Here is a tiny trained network, its code and every weight. The questions are about switching its units off for an input and a class, where a switched-off unit gives its printed mean instead of its output.

import numpy as np


def w(rows, s, z=0):
    codes = np.array(rows[::2]) - 128.0
    scale = np.full(codes.shape[1], s)
    scale[-1] = z or s
    return codes * scale


def f(y):
    return y / 2 * (1 + np.tanh(0.7978845608 * (y + 0.044715 * y**3)))


def log_softmax(a):
    a = a - a.max(-1, keepdims=True)
    return a - np.log(np.exp(a).sum(-1, keepdims=True))


def net(x, mask):
    res = np.array(x, float).reshape(1, 4) / 4 @ E
    y = f(res @ A[0][:, :-1].T + A[0][:, -1])
    res = res + np.where(mask, y, B[0][:, -1]) @ B[0][:, :-1]
    return log_softmax(res[-1] @ U[:, :-1].T + U[:, -1])


A, B = {}, {}
E = w([
[63,207,110,192,154,189],'x0',
[129,132,121,125,129,125],'x1',
[180,84,72,199,144,152],'x2',
[125,84,134,85,245,145],'x3',
],0.012)
A[0] = w([
[90,155,125,189,127,167,201],'n1',
[201,41,116,152,103,79,121],'n2',
[84,193,205,92,96,102,192],'n3',
[143,117,179,41,156,114,173],'n4',
[139,131,111,138,129,126,111],'n5',
[139,96,126,134,245,171,96],'n6',
[36,160,101,149,185,145,2],'n7',
[133,145,89,213,93,175,95],'n8',
[125,78,167,69,169,96,107],'n9',
[109,112,139,74,164,104,150],'n10',
[122,119,154,97,152,119,106],'n11',
],0.012,0.0044)
B[0] = w([
[73,137,150,175,162,85,233],'n1',
[196,184,233,72,124,1,237],'n2',
[199,228,179,75,78,107,254],'n3',
[103,77,12,143,155,203,235],'n4',
[115,127,169,127,143,154,131],'n5',
[218,233,171,55,73,69,236],'n6',
[169,189,138,73,41,94,195],'n7',
[57,83,150,218,213,118,236],'n8',
[119,60,70,149,125,190,217],'n9',
[143,79,38,131,164,226,193],'n10',
[119,66,89,121,121,140,158],'n11',
],0.008,0.0095)
U = w([
[209,205,147,21,77,91,150],'0',
[178,234,231,122,148,46,202],'1',
[54,69,66,195,253,165,6],'2',
],0.0063,0.0014)

Each question gives the input, the list of numbers given to net, and the class t.
The units are the neurons (one row each of A and B). Each row of codes is followed by its name. A weight is (code - 128) times the scale printed after its matrix; where a second scale follows, it is the last column's (A, B and U).
mask holds one flag per neuron, in row order. A switched-off neuron (its flag False) gives its mean, the last column of its row in B, instead of its output. The means were averaged over made-up inputs and are rounded, as every weight is.
A unit's drop is (log p(t) with every unit on - log p(t) with that unit switched off) / (log p(t) with every unit on - log p(t) with every unit switched off).
The circuit of an input: a set's keep is (log p(t) with only the set's units on - log p(t) with every unit switched off) / (log p(t) with every unit on - log p(t) with every unit switched off). Starting from all 11 units, units are removed one at a time, each time the one whose removal leaves the highest keep (on an exact tie, the one counted first), for as long as the keep stays at least 0.8.
circuit, biggest first: the units of the circuit, biggest drop first
most important unit: the unit with the biggest drop
top k neurons: the k neurons with the biggest drops, biggest first
drop of u: that unit's drop, to one decimal
input [8,-4,-2,7], class 0: top 3 neurons	[n7 n8 n6]
input [-7,7,-5,2], class 2: most important unit	n4
input [2,3,-8,8], class 0: top 4 neurons	[n6 n3 n7 n8]
input [7,-5,-6,6], class 0: circuit, biggest first	[n7 n8]
input [1,4,-1,7], class 0: top 2 neurons	[n6 n8]
input [3,-2,1,-3], class 2: top 2 neurons	[n2 n6]
input [2,-6,1,-1], class 2: top 3 neurons	[n2 n6 n3]
input [-6,-7,6,-5], class 1: circuit, biggest first	[n2 n4]
input [-8,-7,-2,6], class 2: top 2 neurons	[n4 n9]
input [7,7,2,6], class 1: top 2 neurons	[n1 n4]
input [1,-3,-8,8], class 0: top 2 neurons	[n6 n3]
input [-1,-2,-8,3], class 2: top 2 neurons	[n4 n6]
input [7,4,8,2], class 1: top 2 neurons	[n6 n7]
input [7,3,8,4], class 1: circuit, biggest first	[n6]
input [-2,0,3,7], class 0: top 2 neurons	[n6 n8]
input [-8,2,2,-8], class 1: drop of n10	0.1
input [6,-4,4,8], class 1: drop of n6	-0.1
input [-4,-2,-1,2], class 2: drop of n3	0.2
input [8,3,8,8], class 1: drop of n6	0.3
input [6,8,6,-2], class 2: circuit, biggest first	[n8]
